Each row is followed by one of two labels, saying whether the row has a hidden trait. Each part has a new trait and two new labels.
(in the rows, 128 means zero)
[152 137 112 127 128 107 109 136 150 112 138 117 124 120 121 108 104 106
 123 120 120 129 119 144 122 129 114 139 118 127 117 144 109 124  95 145
 140 125 127 132 151 119 111 140 156 116 156 147 103 144 147 148 116 104
 130 166 143 127 158 134 128 127 129 110 100 125 148 116 123 118 132 135
 143 123 125 129 142 149 117 130 115 130 128 153  94 154 110 109 137 131
 136 148 130 136 133 127 137 121 133 128 137 135 125 139 131 122 120 146
 153 141 120 156 145 111 121 123 134 123 173 119 115 113 125 117 123 111
 122 133 126 113 131 144 138 134 121 157 137 133 136 122 111 104 129 138
 121 130 117 116 110 126 117 124 144 117  89 143 119 137 133 123 147 132
 147 130 109 124 136 135 109 144 126 122 123 152 135 127 132 144 144 131
 117 119 119 108 110 135 120 121 121 125 128 128 123 119 140 125 122 113
 141 131 148 132 148 129 114 149 122 110 133 125 133 120 125 112 116 100
 119 158 108 124 122 141 126 136 114 134 121 129 111 144 134 157 112 126
 131 128 130 131 150 142 119 101 122 113 136 133 105 132 146 125 114 122
 125 133 130 118 109 138 111 135 120 129  88 123 153 135 134 111 137 114
 119 115 120 119 124 125 106 131 142 129 115  93 120  84 144 129 131 141
 100 120 136 119 155 115 121  87 133 121 118 173  89 136 127 138 135 123
 130 137  94 137 125 133 121  99 128 133 129 127 132 135 150 120 122 133
 115 139 130 109  99 130 110 120 106 141 138 131 123 112 128 128 120 105
 141 101 127 146 132 150 116 100 128 133 112 108 128 149 125 127 125 132
  90 111 127 123 113 111 128 150 123 133 151 134 153 140 130 137 129 144
 115 102 123 120 151 154 129  89 163 150 129 120 125 130 129]	LH
[145 148 148 128 129  55 105 103 150 117 128 142 126 112 132 163 120 105
 141 119 121 118 112 142 103 137 112 136 127 122 125 127 111 121  65 175
 126 141 142 127 164 107  88 135 162 120 181 115  86 147 161 136 133  64
 111 201 104 121 164 171 131 126 137 164  95 110 178 100  82 108 155 163
 139 110 126 134 131 138  86 138 146 110 129 145  60 164 114 110 118 165
 147 150 149 145 152 132 135 121 114 156 131 110 110 106 116 152 130 145
 156 161 132 183 165  88  95 109 130 148 151 115 134 120 123 127 139  89
 112 161 124 120 146 146 128 131 112 138 109 151 130 131 116  99 134 120
 126 137 120 127 112 154 114 109 149 121  46 147 121 145 138 127 168 125
 136 146  85 117 119 144 130 153 119 105 119 179 132 140  81 143 132 132
  90  95 116 127 114 130 128 124 122 146 119 137 114 118 135 121 142 121
 160 145 160 149 160 135  94 159 124  92 143 117 135  95 115 132 112 109
 126 187  93 115 172 150  93 159 121 135 123 144 117 125 129 151 113 112
 135 161 127 119 133 129 116 112 111 101 140 113 107 137 130 128 107 120
 103 130 140 109 104 136 128 136 133 108 160 115 142 133 133  99 135 102
 128 118 121 146 121 124  52 104 116 132 101  84  85  73 151 126 126 141
 101 112 154  79 172 119 117  89 120 135 120 163  30 145 108 120 133  99
 126 129  77 159 143 162 163 102 147 126 127 105 118 151 147 103 105 123
 115 128 101 106  91 128 115 124 110 168 141 106 129  96  95 128 129 116
 136  77 114 159 129 156 139 102 120 130 107 107 134 148 130 123 142 165
  86 135 110 135 122 102 147 139 118 151 156 134 161 137 114 152 102 157
  82 112 124 123 168 154 116  84 131 162 124 110 117 141 116]	LF
[152 137 122 125 128 107 107 127 151 113 137 125 124 118 125 121 108 102
 127 120 121 127 115 143 118 132 113 139 119 126 119 140 109 123  86 152
 137 128 131 131 156 116 104 139 156 116 159 139 100 143 147 144 117 112
 123 178 135 125 166 142 129 128 130 123  97 123 148 112 118 117 139 134
 143 119 124 131 139 146 104 132 122 127 129 152  94 157 111 111 132 140
 141 148 141 138 141 128 136 121 128 134 138 128 124 133 128 130 123 146
 153 145 122 164 150 101 115 119 133 126 167 118 122 114 127 120 129 106
 118 137 125 115 135 145 136 133 118 154 128 138 136 124 112 107 131 133
 123 131 117 121 112 132 114 121 144 117  84 145 119 134 135 125 159 130
 145 135 106 124 131 135 118 146 123 117 123 153 135 131 118 142 142 134
 113 118 118 112 112 134 120 120 121 130 127 125 119 121 140 123 131 115
 143 137 148 137 156 130 110 152 121 108 137 124 134 115 124 118 114 102
 120 169 103 123 133 142 118 143 116 134 121 132 111 142 134 157 112 118
 131 137 130 129 144 139 117 100 124 108 135 128 105 134 143 123 112 128
 119 133 133 116 108 139 116 136 120 123 108 119 152 135 136 107 135 114
 121 114 120 127 123 126  95 123 136 130 112  94 110  81 145 128 130 193
 100 120 140 113 157 115 121  90 126 124 118 167  84 134 120 133 135 121
 128 134 137 141 127 140 129 100 129 133 128 120 134 136 149 118 121 131
 117 135 123 101  93 129 112 124 107 153 140 125 124 109 116 128 122 110
 140  93 124 154 131 152 120  99 125 132 113 108 129 149 127 123 128 138
  90 117 123 126 114 113 132 147 121 140 150 134 157 139 126 139 126 145
 109 103 123 121 147 153 126 100 155 152 127 117 126 134 126]	LH
[120  84  89 121 125 242 144 179 106 138 143  82 118 153 129  90 122 169
  95 126 132 158 139  96 174 112 155 114 126 163 132 138 147 118 193  55
 145 114 101 130  72 173 197 150  93 128  84 164 202 108  92 146  90 229
 135  56 198 132  61  51 126 139 113  51 166 157  64 184 209 153  88  45
 108 148 129 124 135 133 177 113  93 156 139 120 227  77 133 131 128  54
 106 103  75 106  79 127 122 132 160 101 107 159 170 181 162  67 117 107
 100  88  92  87  62 193 152 151 129  77 120 137  91 136 151 126  94 164
 138  75 148 125 100 116 140 133 155 125 159  88 143 141 144 151 103 129
 147 124 126 103 145  52 120 146 109 128 249 114 115  88 145 144  82 138
 122 112 195 157 144 100 129 107 127 156 147  65 119 112 205 113 132 149
 177 180 140 107 143 143 120 123 139  91 145  84 154 143 114 127  93 126
  76  81 103 105  61 117 173 116 113 173  98 156  96 175 157 124 152 133
 111  49 183 145  46  96 196  89 142 118 121  94 114 152 121 125 133 163
 110  87 126 153 100 124 122 139 165 168 103 163 150 131 135 100 141 156
 163 139 107 138 142 116 109 139 107 148  58 147 115 137 134 157 110 178
 124 117 158  96 141 110 213 154 171 114 166 185 198 167  96 136 132  97
 130 143  84 193  54 142 131 169 149 114 141 101 255 101 151 142 142 189
 140 143 255  69  95  83  59 155  80 157 122 163 165  77 121 147 176 137
 136 148 168 147 143 128 134 132 140  74 109 169 121 178 208 123 111 158
 105 192 146  65 128 117  89 142 114 123 143 146 105 116 126 102  89  48
 165 101 151 120 114 184  82 116 137  91  79 127  86 101 146  97 179  73
 174 131 122 144  81  90 140 209 149  92 129 154 152 105 153]	LH
[119  79  81 122 123 242 151 187 107 138 148  73 114 154 124  74 120 176
  89 126 134 159 142 101 176 108 154 113 124 165 129 143 148 125 201  53
 144 108  97 131  72 172 203 148  90 129  64 167 213 107  88 149  90 245
 142  44 201 135  59  43 128 139 113  45 165 162  52 187 222 154  82  35
 111 156 132 121 132 134 184 111  84 166 138 116 240  79 133 135 138  50
 105 103  71 107  87 125 122 129 164  92 107 160 172 186 157  62 113 102
  96  76  92  84  61 204 162 156 131  75 126 139  86 135 151 128  96 174
 134  66 148 126  96 112 145 135 159 129 161  86 143 135 146 151 101 131
 143 121 128 101 147  45 121 150  98 127 254 108 111  82 143 144  72 139
 128 111 201 153 150 101 124 102 131 159 150  53 120 106 216 110 136 144
 184 188 143 106 143 147 119 127 138  94 153  87 155 144 111 128  92 124
  72  82 102 101  72 113 181 110 115 184  97 162  91 181 160 118 153 131
 112  41 179 146  38  92 204  79 141 121 121  91 115 151 127 121 133 164
 110  77 129 153 110 129 128 137 172 169 105 168 150 129 141  99 142 153
 169 144 107 138 140 112 106 134 101 155  43 147 121 139 133 157 113 178
 119 122 147  90 139 111 229 164 177 113 168 196 205 171  94 135 134  98
 131 144  75 202  35 137 133 170 146 106 136 103 255  91 161 144 141 191
 144 141 255  63  88  74  50 156  75 157 124 171 167  76 116 154 176 138
 133 146 179 151 144 130 132 131 140  69 108 171 117 179 207 127 106 158
 110 206 146  76 129 114  87 144 116 124 147 150 103 117 127 108  84  37
 164  97 154 117 113 189  83 117 139  87  79 125  84  96 148  91 181  73
 184 132 121 138  73  87 142 196 159  89 135 157 154 106 153]	LH
[134 200 139 149 124   7  84  78 145 114 103 185 158  81 122 170 120  39
 146 119 123  83 147 175  77 149  87 154 117  80 118 109  93 123  32 219
 129 162 142 121 205  52  49 113 166 137 178 120   1 158 162 117 182   1
 135 217  54 132 241 237 138 124 165 195  87  87 205  58  13 101 136 241
 143 108 127 124 150 113  72 139 167  70  94 147   1 198 114 117 132 204
 148 161 212 144 186 123 141 147  79 146 175  79  60  77  76 186 147 164
 161 180 190 163 190  30 135 106 133 212 138 130 204 112  83 128 168  63
 123 223  96 114 157 137 107 129  98 157 132 180  96  96  86 118 157 147
 102 130 133 170  95 234 147  97 153 129   1 147 190 195  88 101 183 126
 115 119  29  97 141 153  87 153 136 105 112 208 136 145  32 156 121  80
  67  60 113 152 105  82 143 131 114 178  95 202 107  90 136 138 176 127
 188 203 156 159 216 161  62 137 157  77 169  71 191  58  89 114 104 108
 135 229  43 106 240 159  56 160  99 132 145 178 142 110 138 129 115  81
 150 163 117  88 178 144 125  94  67  95 157  94 101 122 118 190 112  78
  93  93 166 106 113 174 133 109 168 107 224 121 164 103 124  77 153  58
 132 141  91 174 109 174  34 119  79 133  89  36  41  78 179 135 121 194
 125 106 180  57 206 109 124  67  77 164 132 187   1 177 113 114 112  49
  94 105   1 205 176 197 223  96 188  68 138 102  70 191 131 111  74 104
 109 109  96  88 123 113 118 110 104 177 163  61 130  65  23 148 159  70
 171  32 142 217 122 146 174 110 168 141  85 116 161 146 109 194 187 236
  90 152 107 122 140  17 182 175 129 168 192 140 183 185 123 169  61 210
  69 118 144 108 197 209 120  19 112 185 136 117  90 159 116]	LF
[136 167 129 143 123  40 106 113 149 116 111 157 135 100 115 143 114  73
 132 117 128 103 133 169  97 136  95 141 118 105 113 126 102 134  74 183
 124 140 134 125 179  80  79 118 162 128 155 125  46 145 152 135 164  48
 138 194  87 135 210 185 138 125 147 159  97 106 179  84  56 109 136 181
 148 117 131 125 143 127 102 136 143 103 109 143  43 178 115 122 147 176
 146 151 174 145 180 125 138 130  97 149 154  90  80  97 106 155 129 150
 160 157 164 166 169  67 131 112 136 174 160 128 166 113  97 133 148  88
 106 187 107 122 147 136 128 134 111 155 134 163 119 104 110 100 140 139
 107 128 131 147 108 188 131 114 136 121  50 139 150 163 108 112 161 129
 138 129  64 101 144 150  99 141 133 118 120 169 136 130  75 146 137  88
  88  89 123 139 107 110 134 134 117 163 113 179 115 104 127 128 161 121
 166 183 157 146 190 143  96 137 144 103 154 101 159  88 111 111 109 110
 136 182  67 112 202 153  88 145 106 141 136 157 126 115 144 135 114 100
 146 139 128 104 167 148 132  95  94 101 150 113 103 126 132 161 109  91
 107 120 153 109 104 153 122 111 150 123 163 117 158 121 126  87 151  78
 120 139 100 153 110 152  70 129 107 133 100  66  79  92 163 131 126 176
 118 107 164  81 187 105 125  68  95 138 119 175   1 164 123 118 125  79
 116 115   7 175 146 162 169  91 158  97 138 117  94 176 127 117  90 113
 108 112 122 102 105 124 113 114 108 153 154  97 125  81  61 145 135  95
 158  47 125 193 126 144 152 109 148 138  99 121 143 151 120 177 158 183
  85 134 116 124 131  68 162 160 127 152 175 135 165 151 123 158  88 183
  89 110 133 107 170 180 123  54 142 167 142 115  97 152 114]	LF
[123  95  87 124 125 215 132 167 105 134 142  91 127 144 132 101 118 151
  98 125 128 150 144 100 165 120 149 118 123 149 133 134 140 110 173  68
 148 123 102 129  89 161 185 151  96 128  99 169 180 119 101 142  96 207
 135  61 181 131  75  74 126 140 121  62 156 150  79 170 200 147  89  67
 108 146 126 123 139 132 162 114 100 144 134 123 195  90 129 125 122  69
 108 111  92 108  83 127 126 137 152 102 120 153 164 175 145  82 124 116
 108  98 100  90  72 177 151 147 129  91 119 136 108 133 147 122  98 147
 142  95 145 119 104 118 136 133 150 133 163  94 134 134 133 151 112 134
 144 126 125 109 135  83 124 136 117 128 195 122 135 102 137 139  92 137
 114 110 176 154 145 105 121 116 126 154 145  89 121 117 182 119 129 149
 165 164 134 108 138 132 122 120 137  93 146  93 150 136 119 130 102 125
  91  90 106 115  85 126 159 121 117 159 104 148 110 163 149 122 146 125
 108  69 162 141  57 102 183  97 137 114 121 102 115 156 120 129 129 156
 114  99 121 147 108 124 116 132 154 162 111 160 146 131 133 112 140 151
 154 132 115 134 142 127 110 141 115 140  81 146 123 132 134 149 112 169
 127 115 150 105 141 116 190 150 162 115 158 183 176 154 102 139 130 108
 127 143  92 177  65 139 129 163 142 119 144 117 241  99 150 140 139 178
 132 140 227  84 106  97  75 151  93 143 120 158 157  83 128 143 167 133
 134 147 159 135 141 123 133 128 129  93 116 154 123 167 186 124 117 150
 114 185 154  79 126 124  93 137 122 126 136 139 114 117 122 106 103  60
 163 107 148 117 114 172  92 127 137 103  89 130  97 118 145  98 170  76
 158 134 126 141  94 105 139 187 143 106 130 151 141 110 148]	LH
[143 149 133 133 126  61 109 115 153 116 128 141 128 113 123 145 115  96
 133 118 124 115 120 153 102 133 105 138 123 117 119 131 107 128  75 168
 127 136 136 127 165  98  83 129 161 122 164 123  76 144 152 139 139  68
 125 185 104 128 174 165 134 126 138 149  92 113 169  95  75 112 145 168
 144 116 128 129 137 137  99 135 136 111 120 146  61 168 112 116 135 161
 146 148 156 143 156 129 136 124 114 145 138 109 102 111 115 144 126 149
 156 154 140 168 158  83 109 112 133 151 161 122 139 116 113 128 142  97
 109 166 118 119 143 142 131 133 115 146 119 165 127 118 114 103 134 130
 116 132 124 134 110 161 119 117 143 119  55 144 128 146 127 122 162 128
 141 137  88 114 131 145 115 144 125 113 120 165 134 133  89 144 137 118
  97  99 120 127 110 123 128 127 119 149 120 152 116 113 134 124 144 119
 154 162 156 141 166 136 101 149 130  98 143 117 146 101 116 120 111 108
 128 183  87 117 181 148  96 146 114 138 127 146 118 124 137 146 113 110
 137 145 129 117 148 138 124 105 108 107 143 117 108 132 136 137 110 109
 109 126 142 111 104 141 123 125 136 120 142 117 152 131 132  96 142  93
 122 123 113 143 117 135  68 119 123 132 105  83  92  79 151 127 127 156
 108 111 155  89 178 112 120  83 113 131 118 170  44 151 119 122 131  96
 125 126  44 169 139 156 165  98 147 116 132 111 114 158 138 112 104 121
 110 123 116 104  97 128 113 121 109 157 144 106 125  96  72 135 129 107
 144  74 120 169 129 149 140 106 131 133 107 113 133 150 126 143 143 166
  85 128 117 129 123  96 148 148 123 145 162 134 162 139 120 151 104 165
  94 109 126 116 167 171 121  81 142 165 132 111 116 144 117]	LF
[144 148 156 126 130  54 104  98 153 118 131 146 125 114 138 173 121 104
 144 120 121 120 106 135 104 138 118 135 130 118 129 127 112 117  69 182
 123 141 144 127 154 108  93 137 158 118 189 108  92 144 161 134 128  66
 106 193 106 118 159 168 129 126 135 169  92 109 177 105  89 107 163 177
 135 107 124 136 130 140  84 140 145 107 131 145  62 167 114 109 112 164
 147 147 146 147 141 134 134 119 114 160 126 111 111 103 117 153 132 144
 160 164 125 175 162  90  83 105 128 137 148 112 127 124 128 126 136  83
 112 157 126 121 146 150 127 130 111 131 100 152 131 138 116 100 133 117
 131 139 117 126 114 144 111 112 161 120  41 150 116 146 143 130 175 123
 134 150  85 122 111 143 136 153 114  99 117 176 132 140  83 141 131 140
  92  98 116 126 117 131 126 120 122 142 121 142 114 118 136 118 140 122
 163 140 159 152 156 134  94 164 121  86 143 121 131  96 116 138 112 113
 123 190 101 115 168 152  85 163 124 134 120 148 115 127 125 154 113 111
 132 165 126 122 120 123 112 116 112  97 138 109 111 140 127 122 111 122
 102 135 138 109 106 134 131 144 133 103 171 115 139 136 134 105 130 107
 131 114 125 150 123 120  52  95 112 132  98  83  82  75 148 125 125 130
  98 116 157  83 173 122 115  98 124 136 120 159  19 142 103 117 134 101
 130 133  36 159 141 163 169 103 145 126 125  98 122 153 152 100 108 124
 119 131  96 103  85 129 117 128 110 174 140 103 130 100  99 122 130 120
 129  80 112 170 129 159 141  99 114 128 111 101 134 149 133 111 140 166
  84 140 109 139 123 108 147 132 116 156 154 135 157 135 110 153 108 153
  81 110 123 127 172 150 114  84 127 158 119 104 117 137 116]	LH
